Here is a tiny trained network, its code and every weight. The questions are about switching its units off for an input and a class, where a switched-off unit gives its printed mean instead of its output.

import numpy as np


def w(rows, s, z=0):
    codes = np.array(rows[::2]) - 128.0
    scale = np.full(codes.shape[1], s)
    scale[-1] = z or s
    return codes * scale


def norm(h):
    return h / np.sqrt((h * h).mean(-1, keepdims=True) + 1e-5)


def f(y):
    return np.maximum(y, 0)


def log_softmax(a):
    a = a - a.max(-1, keepdims=True)
    return a - np.log(np.exp(a).sum(-1, keepdims=True))


def net(x, mask):
    res = np.array(x, float).reshape(1, 7) / 4 @ E
    u = 0
    for l in range(3):
        y = f(norm(res) @ A[l][:, :-1].T + A[l][:, -1])
        res = res + np.where(mask[u : u + 3], y, B[l][:, -1]) @ B[l][:, :-1]
        u += 3
    return log_softmax(norm(res)[-1] @ U[:, :-1].T + U[:, -1])


A, B = {}, {}
E = w([
[12,138,118,142],'x0',
[113,98,209,232],'x1',
[114,188,100,180],'x2',
[53,213,157,147],'x3',
[225,159,93,133],'x4',
[50,105,125,122],'x5',
[123,122,254,70],'x6',
],0.0096)
A[0] = w([
[139,136,106,116,121],'0.n0',
[112,249,36,80,21],'0.n1',
[84,41,68,113,1],'0.n2',
],0.019,0.0061)
B[0] = w([
[143,137,130,147,164],'0.n0',
[132,254,82,130,254],'0.n1',
[95,59,94,60,188],'0.n2',
],0.017,0.0067)
A[1] = w([
[221,115,85,156,2],'1.n0',
[152,161,158,37,220],'1.n1',
[253,128,172,57,108],'1.n2',
],0.024,0.0044)
B[1] = w([
[163,110,90,253,188],'1.n0',
[58,172,118,84,236],'1.n1',
[177,148,244,38,252],'1.n2',
],0.018,0.012)
A[2] = w([
[5,129,203,217,59],'2.n0',
[73,56,58,71,64],'2.n1',
[197,52,114,213,2],'2.n2',
],0.019,0.0034)
B[2] = w([
[63,90,170,182,254],'2.n0',
[162,78,89,83,203],'2.n1',
[253,90,83,184,186],'2.n2',
],0.023,0.0087)
U = w([
[45,92,172,206,157],'0',
[111,130,182,111,133],'1',
[105,255,48,159,161],'2',
[112,167,137,82,11],'3',
[120,56,58,57,143],'4',
[189,175,229,71,137],'5',
[224,123,104,189,170],'6',
[42,149,124,100,57],'7',
],0.02,0.011)

Each question gives the input, the list of numbers given to net, and the class t.
The units are the neurons (one row each of A and B). Each row of codes is followed by its name. A weight is (code - 128) times the scale printed after its matrix; where a second scale follows, it is the last column's (A, B and U).
mask holds one flag per neuron, layer by layer. A switched-off neuron (its flag False) gives its mean, the last column of its row in B, instead of its output. The means were averaged over made-up inputs and are rounded, as every weight is.
A unit's drop is (log p(t) with every unit on - log p(t) with that unit switched off) / (log p(t) with every unit on - log p(t) with every unit switched off).
The circuit of an input: a set's keep is (log p(t) with only the set's units on - log p(t) with every unit switched off) / (log p(t) with every unit on - log p(t) with every unit switched off). Starting from all 9 units, units are removed one at a time, each time the one whose removal leaves the highest keep (on an exact tie, the one counted first), for as long as the keep stays at least 0.8.
circuit, biggest first: the units of the circuit, biggest drop first
top k neurons: the k neurons with the biggest drops, biggest first
k most important neurons of layer l: the k neurons of layer l with the biggest drops, biggest first
drop when u is switched off: that unit's drop, to one decimal
input [-4,4,-6,-1,-8,5,0], class 4: top 2 neurons -> [2.n1, 0.n2]
input [-8,-6,-7,-8,3,-3,-3], class 5: circuit, biggest first -> [1.n2]
input [-3,-5,8,-7,1,2,-3], class 2: top 2 neurons -> [0.n1, 2.n2]
input [2,-2,-4,4,-1,3,0], class 4: top 3 neurons -> [1.n2, 2.n1, 1.n0]
input [3,-4,-5,-4,-8,-5,3], class 4: circuit, biggest first -> [0.n2, 1.n2]
input [-3,3,4,0,2,1,2], class 6: top 3 neurons -> [1.n1, 1.n0, 0.n2]
input [-2,-8,-5,6,-4,5,4], class 7: 2 most important neurons of layer 1 -> [1.n2, 1.n1]
input [3,-3,3,6,2,1,4], class 2: top 2 neurons -> [0.n1, 1.n2]
input [0,8,-5,1,-4,-4,1], class 0: top 3 neurons -> [1.n2, 1.n0, 2.n0]
input [-8,7,1,0,-4,7,-4], class 6: top 3 neurons -> [1.n1, 2.n2, 1.n2]
input [5,-7,-8,4,-5,6,1], class 4: circuit, biggest first -> [2.n1, 1.n2]
input [7,-1,0,1,4,8,-1], class 4: circuit, biggest first -> [0.n2, 2.n1]
input [-2,3,7,-1,2,7,-2], class 6: 2 most important neurons of layer 1 -> [1.n1, 1.n2]
input [-6,-8,0,3,-3,-3,3], class 2: top 2 neurons -> [0.n1, 1.n1]
input [5,4,-3,-7,-2,-6,-4], class 4: circuit, biggest first -> [0.n2]
input [-2,5,8,-1,-4,-4,-1], class 6: 2 most important neurons of layer 1 -> [1.n1, 1.n2]
input [-1,5,7,-1,-5,-7,5], class 0: top 2 neurons -> [1.n2, 1.n0]
input [7,0,8,-4,-4,3,-8], class 4: top 4 neurons -> [0.n2, 2.n1, 1.n0, 1.n1]
input [-6,-2,6,2,-3,6,8], class 7: top 2 neurons -> [1.n1, 2.n2]
input [-3,-7,1,3,8,-5,3], class 2: 2 most important neurons of layer 1 -> [1.n1, 1.n0]
input [-6,6,7,0,-2,-7,1], class 6: circuit, biggest first -> [1.n0]
input [-4,-1,5,5,-7,-4,0], class 2: top 2 neurons -> [0.n1, 1.n2]
input [0,3,3,1,8,-7,0], class 6: top 2 neurons -> [1.n0, 2.n2]
input [2,-7,0,1,-5,0,-3], class 2: top 2 neurons -> [0.n1, 1.n2]
input [-6,-3,-1,7,-6,8,6], class 7: drop when 1.n0 is switched off -> 0.7
input [-5,7,5,4,-5,-1,5], class 0: drop when 2.n0 is switched off -> 0.0
input [7,0,-3,-4,5,-2,-1], class 4: drop when 0.n2 is switched off -> 1.3
input [6,7,-5,-6,-1,5,-7], class 4: circuit, biggest first -> [0.n2]
